Below is a small trained network, with its code and all its weights. Each question gives an input and a class and asks what happens when units are switched off, that is, made to give their printed mean instead of their output.

import numpy as np


def w(rows, s, z=0):
    codes = np.array(rows[::2]) - 128.0
    scale = np.full(codes.shape[1], s)
    scale[-1] = z or s
    return codes * scale


def f(y):
    return np.maximum(y, 0)


def log_softmax(a):
    a = a - a.max(-1, keepdims=True)
    return a - np.log(np.exp(a).sum(-1, keepdims=True))


def net(x, mask):
    res = np.array(x, float).reshape(1, 6) / 4 @ E
    y = f(res @ A[0][:, :-1].T + A[0][:, -1])
    res = res + np.where(mask, y, B[0][:, -1]) @ B[0][:, :-1]
    return log_softmax(res[-1] @ U[:, :-1].T + U[:, -1])


A, B = {}, {}
E = w([
[117,100,153,146,144,139,134,97,122],'x0',
[101,153,135,123,132,105,112,118,137],'x1',
[137,108,134,126,134,151,128,129,119],'x2',
[147,244,193,126,144,238,179,80,224],'x3',
[6,166,102,119,117,182,255,166,65],'x4',
[87,103,203,164,74,66,129,237,142],'x5',
],0.0092)
A[0] = w([
[140,99,60,97,174,76,92,98,28,136],'neuron 1',
[187,91,147,170,69,101,63,126,174,18],'neuron 2',
[209,135,140,138,160,124,109,103,151,136],'neuron 3',
[89,88,119,167,85,91,164,180,43,99],'neuron 4',
[196,160,133,124,156,158,95,79,208,162],'neuron 5',
[158,157,255,181,28,112,116,159,121,207],'neuron 6',
[185,107,151,183,152,78,76,150,180,255],'neuron 7',
],0.0088,0.0034)
B[0] = w([
[156,218,114,173,47,198,254,112,119,245],'neuron 1',
[134,126,68,217,131,189,200,141,115,212],'neuron 2',
[134,53,102,41,114,50,95,211,136,211],'neuron 3',
[117,66,147,98,138,15,122,179,93,252],'neuron 4',
[160,123,207,66,163,72,108,137,121,254],'neuron 5',
[92,213,96,140,129,136,159,125,68,246],'neuron 6',
[140,168,119,127,122,200,178,89,173,251],'neuron 7',
],0.0089,0.0086)
U = w([
[179,177,141,134,102,228,193,78,155,154],'0',
[69,154,78,221,124,211,169,163,67,217],'1',
[148,5,203,63,166,8,1,196,88,2],'2',
],0.0075,0.00092)

Each question gives the input, the list of numbers given to net, and the class t.
The units are the neurons (one row each of A and B). Each row of codes is followed by its name. A weight is (code - 128) times the scale printed after its matrix; where a second scale follows, it is the last column's (A, B and U).
mask holds one flag per neuron, in row order. A switched-off neuron (its flag False) gives its mean, the last column of its row in B, instead of its output. The means were averaged over made-up inputs and are rounded, as every weight is.
A unit's drop is (log p(t) with every unit on - log p(t) with that unit switched off) / (log p(t) with every unit on - log p(t) with every unit switched off).
The circuit of an input: a set's keep is (log p(t) with only the set's units on - log p(t) with every unit switched off) / (log p(t) with every unit on - log p(t) with every unit switched off). Starting from all 7 units, units are removed one at a time, each time the one whose removal leaves the highest keep (on an exact tie, the one counted first), for as long as the keep stays at least 0.8.
circuit, biggest first: the units of the circuit, biggest drop first
k most important neurons: the k neurons with the biggest drops, biggest first
drop when u is switched off: that unit's drop, to one decimal
input [-6,-7,-6,2,-6,6], class 0: circuit, biggest first : neuron 7
input [-8,-5,-8,2,-1,-2], class 2: circuit, biggest first : neuron 1; neuron 2
input [8,0,-6,-2,6,5], class 2: 2 most important neurons : neuron 4; neuron 1
input [1,-8,4,-1,-3,3], class 1: 2 most important neurons : neuron 5; neuron 2
input [-8,5,-8,0,7,4], class 2: circuit, biggest first : neuron 4; neuron 1
input [4,-5,-1,2,0,0], class 2: 3 most important neurons : neuron 1; neuron 7; neuron 2
input [-4,8,-1,-8,0,1], class 1: 2 most important neurons : neuron 1; neuron 5
input [7,-3,6,-6,0,-4], class 0: 2 most important neurons : neuron 1; neuron 6
input [5,7,-8,-6,0,8], class 1: 2 most important neurons : neuron 6; neuron 5
input [4,4,-5,-7,-6,0], class 0: 2 most important neurons : neuron 7; neuron 1
input [-2,-1,-3,-5,7,8], class 2: drop when neuron 6 is switched off : 0.0
input [6,4,5,-4,-4,2], class 1: drop when neuron 7 is switched off : -0.1
input [3,-8,-1,4,-1,-3], class 2: drop when neuron 1 is switched off : 0.2
input [2,-1,5,-4,7,2], class 2: circuit, biggest first : neuron 4
